Below is a small trained network, with its code and all its weights. Each question gives an input and a class and asks what happens when units are switched off, that is, made to give their printed mean instead of their output.

import numpy as np


def w(rows, s, z=0):
    codes = np.array(rows[::2]) - 128.0
    scale = np.full(codes.shape[1], s)
    scale[-1] = z or s
    return codes * scale


def norm(h):
    return h / np.sqrt((h * h).mean(-1, keepdims=True) + 1e-5)


def f(y):
    return y / 2 * (1 + np.tanh(0.7978845608 * (y + 0.044715 * y**3)))


def log_softmax(a):
    a = a - a.max(-1, keepdims=True)
    return a - np.log(np.exp(a).sum(-1, keepdims=True))


def net(x, mask):
    res = np.array(x, float).reshape(1, 7) / 4 @ E
    u = 0
    for l in range(4):
        y = f(norm(res) @ A[l][:, :-1].T + A[l][:, -1])
        res = res + np.where(mask[u : u + 12], y, B[l][:, -1]) @ B[l][:, :-1]
        u += 12
    return log_softmax(norm(res)[-1] @ U[:, :-1].T + U[:, -1])


A, B = {}, {}
E = w([
[211,131,159,48,149,59,115,224,145,119,84,142],'x0',
[70,87,172,120,218,85,74,91,16,106,5,48],'x1',
[133,126,127,128,131,123,138,124,128,127,133,125],'x2',
[65,60,169,76,161,130,82,140,86,153,205,234],'x3',
[105,94,176,90,74,121,120,100,177,163,123,91],'x4',
[195,168,206,163,86,136,137,124,39,193,141,127],'x5',
[172,129,22,15,101,171,137,50,84,178,85,151],'x6',
],0.0021)
A[0] = w([
[198,204,77,181,98,136,223,134,172,88,24,17,166],'L0N1',
[109,119,140,130,133,101,128,98,76,105,67,88,72],'L0N2',
[102,129,251,218,150,129,83,199,186,44,192,82,90],'L0N3',
[182,114,52,13,119,226,103,67,93,161,97,138,68],'L0N4',
[165,167,91,131,17,131,187,156,209,111,207,214,115],'L0N5',
[108,126,132,133,110,92,131,98,92,105,88,111,57],'L0N6',
[128,123,126,129,125,124,134,129,125,127,128,128,128],'L0N7',
[78,88,158,110,229,103,68,94,30,107,16,35,250],'L0N8',
[189,198,194,152,76,125,121,153,13,227,168,101,31],'L0N9',
[183,197,197,146,74,121,128,144,22,216,164,103,47],'L0N10',
[195,184,161,43,163,30,105,199,168,138,83,143,17],'L0N11',
[140,102,129,134,129,146,128,133,128,126,125,125,128],'L0N12',
],0.0023,0.0024)
B[0] = w([
[92,160,158,81,132,99,62,110,96,104,210,172,206],'L0N1',
[139,140,135,116,141,159,130,136,160,158,147,120,123],'L0N2',
[98,146,65,132,107,74,166,139,123,214,86,179,170],'L0N3',
[84,147,121,192,129,49,151,170,140,176,116,160,160],'L0N4',
[144,134,151,121,253,180,98,154,120,189,136,69,193],'L0N5',
[131,135,140,114,133,153,129,129,151,148,132,116,109],'L0N6',
[128,128,128,128,128,128,127,128,128,128,128,128,128],'L0N7',
[169,158,110,132,147,175,146,162,191,169,208,150,254],'L0N8',
[135,106,138,131,157,139,140,83,192,89,91,180,142],'L0N9',
[137,100,141,131,160,142,143,82,196,88,88,188,142],'L0N10',
[145,55,98,151,91,182,93,151,101,107,147,115,121],'L0N11',
[127,132,128,128,128,126,127,127,128,128,128,129,128],'L0N12',
],0.0035,0.003)
A[1] = w([
[76,81,158,125,191,100,112,98,46,102,33,75,7],'L1N1',
[96,2,141,119,154,156,168,168,104,177,162,219,107],'L1N2',
[89,104,159,115,203,113,98,104,53,131,33,57,72],'L1N3',
[172,122,82,65,112,207,79,94,80,88,140,125,32],'L1N4',
[48,140,110,185,97,163,161,59,111,123,152,140,56],'L1N5',
[120,105,196,196,157,132,97,163,143,38,161,108,26],'L1N6',
[187,144,209,166,47,138,126,115,10,188,132,120,77],'L1N7',
[183,148,85,186,101,131,178,122,167,97,48,42,18],'L1N8',
[181,153,88,183,98,130,176,123,167,104,47,44,50],'L1N9',
[86,97,159,119,203,107,101,101,50,122,34,59,45],'L1N10',
[84,96,160,118,200,108,105,102,50,119,34,62,49],'L1N11',
[43,109,27,89,150,107,91,171,186,85,162,93,101],'L1N12',
],0.0029,0.0017)
B[1] = w([
[144,163,119,120,55,168,154,164,207,153,206,164,58],'L1N1',
[128,254,142,99,116,98,93,96,122,65,143,78,254],'L1N2',
[172,157,86,133,75,176,168,168,204,152,215,186,84],'L1N3',
[71,147,143,190,116,75,148,163,154,163,98,147,121],'L1N4',
[173,73,141,132,110,142,73,172,100,98,96,93,189],'L1N5',
[106,164,67,113,75,99,139,128,121,210,80,173,118],'L1N6',
[100,111,109,116,171,139,155,87,228,52,76,202,180],'L1N7',
[69,158,169,52,89,121,106,128,101,101,198,211,81],'L1N8',
[70,154,164,61,100,123,99,127,95,99,194,210,93],'L1N9',
[163,158,93,128,62,174,169,171,202,150,216,181,74],'L1N10',
[166,160,94,129,59,175,167,173,208,153,220,183,73],'L1N11',
[197,145,219,156,149,156,170,41,142,113,64,212,245],'L1N12',
],0.0035,0.0014)
A[2] = w([
[192,111,73,49,133,183,102,71,93,139,126,133,127],'L2N1',
[193,247,90,164,37,117,161,115,180,66,77,21,51],'L2N2',
[183,114,76,56,130,173,113,73,90,139,115,124,106],'L2N3',
[187,181,177,155,54,122,108,160,3,238,214,126,74],'L2N4',
[175,189,151,57,170,61,168,170,189,139,125,215,126],'L2N5',
[88,59,197,67,34,119,123,99,205,186,124,84,79],'L2N6',
[99,77,137,115,144,129,119,137,100,140,165,176,62],'L2N7',
[149,132,135,85,115,87,157,187,145,122,117,172,9],'L2N8',
[127,117,207,198,156,121,113,172,166,55,184,97,80],'L2N9',
[33,191,118,172,143,149,182,34,137,156,178,191,120],'L2N10',
[124,134,128,128,131,124,130,125,135,133,131,144,90],'L2N11',
[92,63,195,65,29,120,126,101,205,187,132,84,75],'L2N12',
],0.0028,0.0013)
B[2] = w([
[58,136,182,214,94,56,143,198,166,155,124,128,200],'L2N1',
[17,74,212,42,189,119,63,145,63,145,218,253,143],'L2N2',
[63,130,178,202,102,61,138,190,163,158,123,131,181],'L2N3',
[54,72,67,89,189,145,140,94,253,34,75,141,152],'L2N4',
[74,75,142,187,44,190,133,76,99,100,145,49,243],'L2N5',
[178,193,35,211,238,127,155,177,29,52,134,183,145],'L2N6',
[131,212,127,100,78,137,146,139,127,74,128,122,105],'L2N7',
[89,92,111,177,49,196,121,110,98,103,140,107,104],'L2N8',
[91,127,52,67,67,87,152,102,107,247,59,163,183],'L2N9',
[196,63,180,61,53,106,119,229,124,84,97,68,255],'L2N10',
[127,135,125,124,121,144,131,133,126,124,123,132,121],'L2N11',
[175,198,28,209,235,135,159,185,28,54,141,188,143],'L2N12',
],0.0028,0.0019)
A[3] = w([
[131,115,159,145,189,113,76,123,127,134,114,88,173],'L3N1',
[57,111,94,213,82,203,153,20,102,140,184,83,80],'L3N2',
[51,76,33,75,172,116,117,123,236,48,96,100,70],'L3N3',
[155,141,4,8,73,151,149,56,82,209,63,170,58],'L3N4',
[224,107,141,44,92,64,136,223,134,105,98,136,78],'L3N5',
[151,142,105,91,116,198,152,150,219,202,222,116,3],'L3N6',
[159,94,183,123,116,167,154,64,169,115,73,191,76],'L3N7',
[54,138,173,4,116,112,82,102,63,85,207,182,23],'L3N8',
[162,113,37,62,61,161,144,113,140,110,153,172,24],'L3N9',
[179,180,30,178,189,133,155,171,29,63,126,168,35],'L3N10',
[155,21,117,115,66,161,101,147,74,92,89,19,116],'L3N11',
[45,121,106,150,48,21,175,174,122,218,70,168,28],'L3N12',
],0.003,0.0019)
B[3] = w([
[105,133,76,104,63,133,157,102,160,181,133,112,251],'L3N1',
[148,58,146,73,71,124,76,238,122,76,80,118,161],'L3N2',
[202,133,246,159,78,148,164,79,118,131,86,203,125],'L3N3',
[45,140,208,236,131,62,136,213,162,145,142,134,95],'L3N4',
[63,59,124,158,70,204,89,136,109,82,122,100,125],'L3N5',
[150,133,96,115,162,178,152,123,155,182,159,68,175],'L3N6',
[131,118,117,117,141,121,149,86,185,75,97,148,154],'L3N7',
[105,203,136,75,96,85,91,98,92,96,154,107,163],'L3N8',
[101,155,202,184,171,147,133,254,130,113,175,199,62],'L3N9',
[140,103,65,120,166,104,188,109,59,96,100,101,158],'L3N10',
[144,91,102,135,111,151,84,125,123,126,117,63,133],'L3N11',
[89,132,120,193,125,80,126,126,136,184,95,95,186],'L3N12',
],0.0036,0.0018)
U = w([
[171,159,108,111,158,227,168,180,234,217,242,113,126],'0',
[20,141,157,244,94,12,140,200,158,208,82,157,125],'1',
[71,216,179,16,91,84,54,92,71,58,207,167,109],'2',
[204,99,220,145,119,162,180,33,194,62,40,245,93],'3',
[134,1,109,121,39,192,55,210,93,70,93,48,97],'4',
[136,130,96,114,150,106,122,55,125,161,93,60,254],'5',
[170,146,24,155,216,117,192,145,30,73,122,139,73],'6',
],0.0066,0.0046)

Each question gives the input, the list of numbers given to net, and the class t.
The units are the neurons (one row each of A and B). Each row of codes is followed by its name. A weight is (code - 128) times the scale printed after its matrix; where a second scale follows, it is the last column's (A, B and U).
mask holds one flag per neuron, layer by layer. A switched-off neuron (its flag False) gives its mean, the last column of its row in B, instead of its output. The means were averaged over made-up inputs and are rounded, as every weight is.
A unit's drop is (log p(t) with every unit on - log p(t) with that unit switched off) / (log p(t) with every unit on - log p(t) with every unit switched off).
The circuit of an input: a set's keep is (log p(t) with only the set's units on - log p(t) with every unit switched off) / (log p(t) with every unit on - log p(t) with every unit switched off). Starting from the 12 units with the biggest drops (on a tie, the unit counted first), units are removed one at a time, each time the one whose removal leaves the highest keep (on an exact tie, the one counted first), for as long as the keep stays at least 0.8.
circuit, biggest first: the units of the circuit, biggest drop first
unit that matters most: the unit with the biggest drop
top k neurons: the k neurons with the biggest drops, biggest first
top k neurons in layer l: the k neurons of layer l with the biggest drops, biggest first
input [-3,0,8,-7,8,5,8], class 1: unit that matters most	L1N2
input [4,7,-7,7,6,1,-6], class 0: circuit, biggest first	L1N3, L1N11, L1N10, L1N1
input [6,-6,3,-1,-8,-5,1], class 6: circuit, biggest first	L0N8, L3N10
input [-8,-3,1,-8,6,3,2], class 2: top 3 neurons	L2N2, L2N5, L3N8
input [-4,-3,4,-5,4,-3,-4], class 2: circuit, biggest first	L2N2, L0N8, L1N8
input [8,2,7,1,-3,7,-6], class 4: top 2 neurons	L1N12, L3N5
input [-2,3,7,-5,8,-3,-1], class 6: top 3 neurons	L2N6, L2N12, L1N2
input [8,-2,1,4,-6,-7,-7], class 4: top 2 neurons in layer 3	L3N5, L3N4
input [6,7,6,-2,-3,-8,1], class 3: circuit, biggest first	L0N8, L3N3
input [5,3,-4,-6,5,1,5], class 2: top 4 neurons	L2N2, L0N3, L0N5, L2N9
input [6,-5,0,5,1,-7,-4], class 3: top 2 neurons in layer 0	L0N8, L0N1
input [-7,-5,1,6,-2,-4,4], class 4: top 3 neurons	L0N1, L0N8, L2N2
input [8,-7,-2,-1,7,-3,-5], class 4: circuit, biggest first	L0N8, L3N5
input [7,-2,7,-4,-3,-8,1], class 3: circuit, biggest first	L3N3
input [6,2,2,-2,-8,8,7], class 3: circuit, biggest first	L0N10, L0N9, L1N7
input [4,0,-3,-4,6,-4,-3], class 6: top 3 neurons in layer 2	L2N6, L2N12, L2N10
input [-5,1,-5,0,4,7,7], class 1: top 3 neurons	L1N12, L3N4, L0N4
input [-5,-4,1,-2,-2,-5,5], class 1: top 2 neurons in layer 1	L1N7, L1N5
input [7,6,-3,-2,2,3,-4], class 4: top 3 neurons	L0N8, L0N5, L3N5
input [-8,6,1,3,-7,8,3], class 3: unit that matters most	L1N7
input [5,2,3,8,-4,-1,-6], class 2: top 2 neurons in layer 2	L2N1, L2N3
input [-2,0,8,8,-6,-7,4], class 2: circuit, biggest first	L3N8, L1N2
input [6,-2,0,0,8,0,6], class 6: top 2 neurons in layer 0	L0N3, L0N11
input [-2,-7,3,-8,4,-5,-4], class 2: top 3 neurons	L2N2, L0N8, L3N8
input [-5,6,5,-7,1,3,-5], class 2: top 4 neurons	L0N5, L2N2, L0N8, L3N8
input [-8,-4,8,1,3,1,-6], class 4: top 2 neurons in layer 0	L0N4, L0N8
input [2,5,7,-7,6,-8,2], class 3: circuit, biggest first	L3N3
input [0,6,-1,-8,1,-8,-3], class 2: top 2 neurons	L2N2, L0N5
input [-6,-7,-4,8,-8,-4,8], class 1: top 2 neurons in layer 0	L0N8, L0N1
